Below is a small trained network, with its code and all its weights. Each question gives an input and a target symbol and asks what happens when units are switched off, that is, made to give their printed mean instead of their output.

import numpy as np


def w(rows, s, z=0):
    codes = np.array(rows[::2]) - 128.0
    scale = np.full(codes.shape[1], s)
    scale[-1] = z or s
    return codes * scale


def norm(h):
    return h / np.sqrt((h * h).mean(-1, keepdims=True) + 1e-5)


def f(y):
    return np.maximum(y, 0)


def softmax(a):
    e = np.exp(a - a.max(-1, keepdims=True))
    return e / e.sum(-1, keepdims=True)


def log_softmax(a):
    a = a - a.max(-1, keepdims=True)
    return a - np.log(np.exp(a).sum(-1, keepdims=True))


def net(x, mask):
    ids = ['γδζθμπτφψ'.index(c) for c in x.split()]
    T = len(ids)
    res = E[ids] + P[:T]
    u = 0
    for l in range(3):
        q, k, v = (norm(res) @ M[l].T for M in (Q, K, V))
        z = softmax(np.where(np.tri(T) > 0, q @ k.T / 4**0.5, -1e9)) @ v
        res = res + np.where(mask[u], z, O[l][:, -1]) @ O[l][:, :-1]
        u += 1
        y = f(norm(res) @ A[l][:, :-1].T + A[l][:, -1])
        res = res + np.where(mask[u : u + 12], y, B[l][:, -1]) @ B[l][:, :-1]
        u += 12
    return log_softmax(norm(res)[-1] @ U[:, :-1].T + U[:, -1])


Q, K, V, O, A, B = {}, {}, {}, {}, {}, {}
E = w([
[180,161,118,203,103,130,101,62],'γ',
[82,107,164,219,133,130,148,141],'δ',
[224,170,209,138,207,71,91,158],'ζ',
[120,148,123,254,79,102,99,139],'θ',
[43,72,124,132,191,177,156,143],'μ',
[62,87,134,211,160,167,129,176],'π',
[136,69,131,142,75,126,72,202],'τ',
[128,120,113,120,70,67,46,97],'φ',
[111,140,75,93,112,163,71,27],'ψ',
],0.0042)
P = w([
[168,184,60,103,48,100,252,165],'0',
[176,99,78,100,113,81,195,116],'1',
[171,84,111,107,127,84,167,101],'2',
[159,82,132,117,137,92,144,97],'3',
[152,89,141,121,150,104,126,101],'4',
[142,102,151,124,155,115,109,108],'5',
[132,115,157,126,163,127,93,115],'6',
[128,129,164,125,166,135,82,118],'7',
[121,141,166,125,168,146,69,120],'8',
],0.0029)
Q[0] = w([
[73,199,90,70,85,169,188,83],'L0H1',
[142,154,85,127,99,161,212,197],'L0H1',
[134,163,252,177,158,193,38,104],'L0H1',
[93,70,131,146,164,121,122,243],'L0H1',
],0.0033)
K[0] = w([
[93,95,83,153,175,135,135,27],'L0H1',
[105,101,75,250,147,190,140,163],'L0H1',
[204,250,252,55,237,43,131,185],'L0H1',
[124,44,153,111,109,166,69,218],'L0H1',
],0.0026)
V[0] = w([
[158,89,100,154,164,201,194,87],'L0H1',
[106,4,97,152,65,117,106,129],'L0H1',
[122,94,211,42,147,106,116,164],'L0H1',
[27,116,55,129,40,185,131,66],'L0H1',
],0.0028)
O[0] = w([
[213,222,120,131,63,174,99,100,131],'L0H1',
[118,194,40,89,56,144,221,190,180],'L0H1',
[141,141,100,61,150,68,68,125,64],'L0H1',
[132,121,252,41,38,189,146,213,1],'L0H1',
],0.0032,0.0015)
A[0] = w([
[115,140,212,73,125,203,169,139,13],'L0N1',
[142,185,173,134,76,125,112,173,15],'L0N2',
[85,122,168,137,162,120,157,165,51],'L0N3',
[105,125,120,26,109,117,117,145,139],'L0N4',
[151,108,128,128,167,96,115,152,67],'L0N5',
[27,180,126,99,76,100,165,107,3],'L0N6',
[47,111,160,156,110,171,147,81,48],'L0N7',
[95,120,73,182,104,120,119,159,156],'L0N8',
[101,100,103,3,134,149,89,95,186],'L0N9',
[154,223,92,123,110,76,102,121,132],'L0N10',
[101,163,10,151,132,133,133,102,152],'L0N11',
[159,124,128,144,70,92,89,110,133],'L0N12',
],0.004,0.0012)
B[0] = w([
[142,211,207,208,149,93,91,121,154],'L0N1',
[133,75,55,39,116,83,221,137,155],'L0N2',
[149,138,148,117,77,195,181,123,169],'L0N3',
[170,143,151,203,207,139,113,64,177],'L0N4',
[92,164,25,189,66,157,114,106,186],'L0N5',
[36,102,69,115,108,110,110,5,151],'L0N6',
[216,167,124,50,77,148,116,192,193],'L0N7',
[157,120,203,96,137,138,111,68,248],'L0N8',
[204,154,180,222,101,119,86,138,218],'L0N9',
[86,56,188,80,103,202,229,133,240],'L0N10',
[95,41,187,73,143,161,164,175,246],'L0N11',
[102,137,124,11,194,208,181,156,249],'L0N12',
],0.0025,0.002)
Q[1] = w([
[116,196,77,81,2,124,183,146],'L1H1',
[79,249,118,157,131,122,165,119],'L1H1',
[111,132,73,135,145,81,138,137],'L1H1',
[134,115,110,143,120,106,205,114],'L1H1',
],0.0065)
K[1] = w([
[135,156,71,164,96,135,254,96],'L1H1',
[118,148,158,213,109,194,140,91],'L1H1',
[109,93,132,76,95,197,128,136],'L1H1',
[147,97,94,132,94,130,127,101],'L1H1',
],0.0057)
V[1] = w([
[86,140,173,46,136,236,95,65],'L1H1',
[127,116,67,166,156,156,140,153],'L1H1',
[235,150,95,94,255,76,145,56],'L1H1',
[95,123,123,115,101,113,200,21],'L1H1',
],0.0025)
O[1] = w([
[91,1,135,71,193,84,211,44,60],'L1H1',
[129,137,101,139,93,142,79,108,128],'L1H1',
[29,246,118,158,111,177,172,65,254],'L1H1',
[101,135,207,40,146,94,107,159,199],'L1H1',
],0.0031,0.0013)
A[1] = w([
[59,91,74,127,154,53,119,90,254],'L1N1',
[113,106,152,99,165,190,183,78,198],'L1N2',
[100,127,164,186,95,64,98,138,135],'L1N3',
[83,114,68,115,101,131,117,49,128],'L1N4',
[85,194,49,142,171,111,111,127,118],'L1N5',
[56,129,145,59,129,4,90,103,26],'L1N6',
[107,131,122,146,178,97,34,113,149],'L1N7',
[137,166,152,167,161,119,125,105,97],'L1N8',
[178,132,117,146,105,90,85,201,3],'L1N9',
[57,166,29,138,179,67,93,104,119],'L1N10',
[154,84,87,107,129,115,98,210,157],'L1N11',
[155,84,116,41,66,127,92,124,139],'L1N12',
],0.0037,0.00088)
B[1] = w([
[137,91,201,128,139,159,120,33,183],'L1N1',
[161,147,133,162,125,76,93,164,253],'L1N2',
[184,158,84,73,177,157,155,127,169],'L1N3',
[74,115,124,99,157,148,181,215,190],'L1N4',
[80,110,155,112,75,134,122,145,200],'L1N5',
[202,163,144,254,129,163,125,97,159],'L1N6',
[78,125,82,115,146,97,144,127,222],'L1N7',
[87,160,107,127,126,163,133,146,217],'L1N8',
[124,149,162,153,169,140,115,21,163],'L1N9',
[81,82,144,58,86,137,135,88,206],'L1N10',
[142,169,173,149,127,141,129,50,184],'L1N11',
[121,155,87,90,137,128,183,192,213],'L1N12',
],0.0042,0.0025)
Q[2] = w([
[112,68,156,120,140,149,73,101],'L2H1',
[45,253,113,163,184,181,156,82],'L2H1',
[52,170,149,169,158,168,50,147],'L2H1',
[83,94,157,182,164,233,76,59],'L2H1',
],0.0058)
K[2] = w([
[63,185,102,177,186,61,129,86],'L2H1',
[76,89,172,74,167,255,14,157],'L2H1',
[101,101,185,105,196,144,53,152],'L2H1',
[75,174,122,128,206,186,47,90],'L2H1',
],0.0052)
V[2] = w([
[167,146,84,106,94,118,122,18],'L2H1',
[93,186,74,204,186,105,191,155],'L2H1',
[168,166,170,174,213,91,121,115],'L2H1',
[120,81,166,254,27,88,179,99],'L2H1',
],0.0029)
O[2] = w([
[107,67,148,122,101,4,34,182,149],'L2H1',
[184,172,107,123,191,44,169,114,242],'L2H1',
[132,190,79,121,130,30,212,135,167],'L2H1',
[57,93,79,134,181,156,132,150,254],'L2H1',
],0.0034,0.00091)
A[2] = w([
[192,126,199,184,113,129,62,78,236],'L2N1',
[119,21,135,78,58,203,150,253,133],'L2N2',
[73,195,135,113,132,52,151,144,65],'L2N3',
[124,152,193,236,129,132,53,33,165],'L2N4',
[109,147,131,162,69,231,45,83,161],'L2N5',
[198,182,49,161,159,65,77,160,8],'L2N6',
[63,138,105,142,178,133,126,33,104],'L2N7',
[176,120,143,169,185,124,121,103,206],'L2N8',
[175,205,95,162,153,161,68,141,125],'L2N9',
[100,138,119,176,174,125,128,144,170],'L2N10',
[82,120,158,177,112,170,207,129,165],'L2N11',
[212,101,75,110,159,33,132,93,24],'L2N12',
],0.0039,0.0016)
B[2] = w([
[185,215,95,193,152,152,41,85,187],'L2N1',
[49,75,139,95,164,76,212,126,253],'L2N2',
[179,126,234,190,112,133,84,127,174],'L2N3',
[4,132,167,56,64,150,128,244,227],'L2N4',
[178,109,201,162,175,74,117,86,182],'L2N5',
[163,23,75,86,74,52,170,182,155],'L2N6',
[173,63,127,132,167,126,184,124,234],'L2N7',
[144,156,134,144,104,150,63,65,197],'L2N8',
[78,117,48,147,40,160,150,222,172],'L2N9',
[177,85,93,120,88,120,97,55,189],'L2N10',
[127,99,177,36,168,90,55,112,220],'L2N11',
[182,59,131,83,239,208,61,78,150],'L2N12',
],0.0034,0.004)
U = w([
[83,139,26,184,166,227,167,117,130],'γ',
[79,53,173,30,121,122,209,169,163],'δ',
[182,53,15,94,86,121,57,145,144],'ζ',
[147,139,120,130,102,116,140,142,2],'θ',
[150,130,87,189,83,66,151,163,126],'μ',
[96,187,182,126,79,188,26,149,201],'π',
[153,233,104,99,145,196,195,110,125],'τ',
[214,93,199,132,213,105,88,27,95],'φ',
[111,209,130,181,97,2,167,117,97],'ψ',
],0.0072,0.0038)

Each question gives the input, a string of symbols that net reads in full, and the target symbol t.
The units are the heads (4 rows each of Q, K, V and O) and the neurons (one row each of A and B). Each row of codes is followed by its name. A weight is (code - 128) times the scale printed after its matrix; where a second scale follows, it is the last column's (O, A, B and U).
mask holds one flag per unit, layer by layer, with each layer's heads first. A switched-off unit (its flag False) gives its mean, the last column of its rows in O or B, instead of its output. The means were averaged over made-up inputs and are rounded, as every weight is.
A unit's drop is (log p(t) with every unit on - log p(t) with that unit switched off) / (log p(t) with every unit on - log p(t) with every unit switched off).
The circuit of an input: a set's keep is (log p(t) with only the set's units on - log p(t) with every unit switched off) / (log p(t) with every unit on - log p(t) with every unit switched off). Starting from the 12 units with the biggest drops (on a tie, the unit counted first), units are removed one at a time, each time the one whose removal leaves the highest keep (on an exact tie, the one counted first), for as long as the keep stays at least 0.8.
units of the circuit, in order: the units of the circuit, biggest drop first
top k neurons: the k neurons with the biggest drops, biggest first
k most important neurons of layer l: the k neurons of layer l with the biggest drops, biggest first
input δ μ τ ψ γ ζ π, target γ: top 4 neurons -> (L0N10, L0N7, L1N1, L1N10)
input ζ ζ ψ ψ γ, target δ: top neuron -> (L2N4)
input γ ζ μ τ ψ π τ, target π: units of the circuit, in order -> (L1N11, L2N1)
input γ ζ θ π γ ζ φ ψ, target δ: top 2 neurons -> (L1N4, L2N1)
input τ π π γ π γ μ ψ θ, target δ: units of the circuit, in order -> (L0H1, L0N2, L1H1)
input ζ γ τ δ φ ψ γ, target π: top 2 neurons -> (L2N4, L1N2)
input ζ γ γ, target ψ: units of the circuit, in order -> (L1H1, L2H1)
input δ τ μ ζ, target ζ: 3 most important neurons of layer 1 -> (L1N11, L1N4, L1N1)
input ζ τ ψ θ π, target π: top 2 neurons -> (L0N3, L1N7)
input ψ ψ γ ψ ζ θ δ τ, target ζ: top 2 neurons -> (L0N10, L0N11)
input δ ψ τ π θ, target δ: top 2 neurons -> (L0N8, L0N2)
input τ μ γ ζ δ θ γ μ π, target γ: top 3 neurons -> (L1N10, L0N10, L2N9)
input φ φ φ, target π: top 3 neurons -> (L1N6, L0N4, L1N1)
input θ μ μ φ θ ψ π φ, target φ: most important neuron of layer 0 -> (L0N4)
input π θ φ ψ μ τ γ μ ψ, target φ: top 2 neurons -> (L0N9, L2N5)
input ζ μ φ φ δ, target φ: top 2 neurons -> (L1N6, L0N12)
input ζ γ μ δ, target τ: 2 most important neurons of layer 1 -> (L1N3, L1N2)
input ζ γ γ μ, target τ: top 3 neurons -> (L0N7, L1N2, L1N10)
input γ θ τ θ μ γ γ, target π: top 2 neurons -> (L1N10, L1N2)
input γ τ ζ τ ψ γ δ, target π: top 2 neurons -> (L1N4, L2N4)
input ζ π γ δ π θ θ, target γ: units of the circuit, in order -> (L2H1)
input γ δ π φ δ φ ζ τ, target φ: top 2 neurons -> (L0N12, L1N7)
input μ δ τ π μ φ τ π μ, target π: 2 most important neurons of layer 1 -> (L1N12, L1N2)
input ζ ψ θ μ δ π δ, target γ: 2 most important neurons of layer 0 -> (L0N7, L0N3)
input ψ φ γ ψ, target φ: 3 most important neurons of layer 0 -> (L0N9, L0N4, L0N1)
input ζ δ ζ τ γ π ψ τ, target φ: 2 most important neurons of layer 0 -> (L0N8, L0N9)
input δ θ θ, target φ: most important neuron of layer 0 -> (L0N8)
input δ ψ ζ π δ, target γ: 2 most important neurons of layer 0 -> (L0N7, L0N10)
input ψ ζ γ τ π φ θ, target φ: 2 most important neurons of layer 0 -> (L0N12, L0N9)
input ψ γ ζ δ, target ψ: 2 most important neurons of layer 1 -> (L1N12, L1N2)
